Each row has a name. Each question is about the rows just above it.

Columns, left to right: K P Z A D J R T
[174 122 136 133 135 141 182 167]  <91>
[178 134 149 156 147 110 187 170]  <33>
[ 95 143 140 103  82 146  94 105]  <23>
[ 87 136 150 105 112 125  82  99]  <120>
Number of entries in [178]:  1
How many entries does [174 122 136 133 135 141 182 167] have?  8

Columns, left to right: M L B H
[121 127 116 126] : <120>
[135 118 116 118] : <33>
[126 123 148 118] : <80>
[135 146 127 138] : <66>
[112 132  74 134] : <23>
Which column holds this, read top down? [135 126 135 112]  M
Which column holds this, read top down? [118 118 138 134]  H
Which column holds this, read top down? [118 138]  H
Number of entries in [135 118 116 118]:  4
Number of entries in [121 127 116 126]:  4

Columns, left to right: U Q N C S V F Y
[118 168  62 117 106 101 146 193] -> <185>
[103 107  92 181  62 174  99 159] -> <66>
[ 81 133 109 104  82 191  91  88] -> <33>
[109 151 106 129 159 123  78  99] -> <120>
[157 152 122 131 113 194 104 150] -> <99>
[ 92 160 188  85 117  71 100 170] -> <172>
[113  95  91 153 139  95 161 135] -> <23>
Number of entries in [ 92 160 188  85 117  71]:  6
Which column holds [151 152] top down?  Q
Count the entries of [ 81 133 109 104  82 191  91  88]:  8
How many entries does [ 81 133 109 104] have?  4
Which column holds [ 92 109 106] top down?  N
Number of entries in [ 92 160 188  85 117  71 100 170]:  8
Which column holds this, read top down? [174 191 123 194]  V

Columns, left to right: E W G X
[111 119 113 122] -> <66>
[ 69  65  99 172] -> <80>
[128 100 120 173] -> <23>
[134 118 124 160] -> <172>
[179 182 152  89] -> <120>
[159 136 127 157] -> <185>
How many entries does [128 100 120] have?  3
How many entries does [179 182] have?  2
Which column holds this, read top down? [111  69 128]  E
How many entries does [134 118 124 160] have?  4
Number of entries in [179 182 152]:  3
How many entries does [128] have?  1

Columns, left to right: lok zaka zug Zofo nife suse Beze vozeg tubiz
[142 134 164 137 139 159 110 152 121]  <66>
[138 184 114 116 134 145 132 151  94]  <172>
[111 144 125 152 142 127 112 136 104]  <145>
[ 88  85  94 117 123  97 141  91 139]  <99>
[114 181 110 142 135 118 114 138 153]  <23>
[136 110 158 127 129 152 110 143 126]  <120>
[150 135 148 100 112 163 114 157 129]  <185>
[ 77  68  96 120 125 103 141  91 117]  <33>
[130 124 156 133 139 155 117 144 118]  <80>
[126  96 153 114 122 156 119 138 129]  <91>
Number of entries in [111 144 125 152]:  4
Which column holds [116 152 117 142 127 100 120] top down?  Zofo
Which column holds [114 141] top down?  Beze
How many entries does [136 110 158 127 129] have?  5

Columns, left to right: gileb kuz Tola lopo
[178 156 148 148] = <145>
[ 95 125 123 146] = <66>
[113 144 133 126] = <172>
[162 136 180 106] = <23>
[124 145 130 105] = <120>
[124 145 149 118] = <91>
[179  82  80 181] = <185>
Count the entries of [178 156 148]:  3
Which column holds [123 133 180 130 149] top down?  Tola
Which column holds [146 126 106 105 118] top down?  lopo
Which column holds this, read top down? [123 133 180 130 149  80]  Tola
Count the entries of [124 145 130]:  3
[133 180 130] is in which column, read top down?  Tola

Columns, left to right: vog sef Nal gaf vumi lag met tet miko
[133 120 133 119 109 107 108 158 181] : <185>
[108 143 148 111 101 161 121 147 126] : <91>
[108 143 148 111 101 126 144 124 139] : <43>
[108 143 148 111 101 126 129 116 173] : <80>
Count the entries of [108 143 148 111 101 126 129 116]:  8
Which column holds [107 161 126] top down?  lag
[133 108 108] is in which column, read top down?  vog
Which column holds [133 148] top down?  Nal
Which column holds [108 121 144] top down?  met
How many entries does [108] have?  1

Columns, left to right: lol Lano guz leb
[126 120 153 133] = <91>
[128 132 124 120] = <80>
[143 148 129 117] = <120>
[137  92 117 175] = <145>
Which column holds this, read top down? [120 132]  Lano
Number of entries in [143 148 129 117]:  4
[148  92] is in which column, read top down?  Lano
Which column holds [128 143 137] top down?  lol

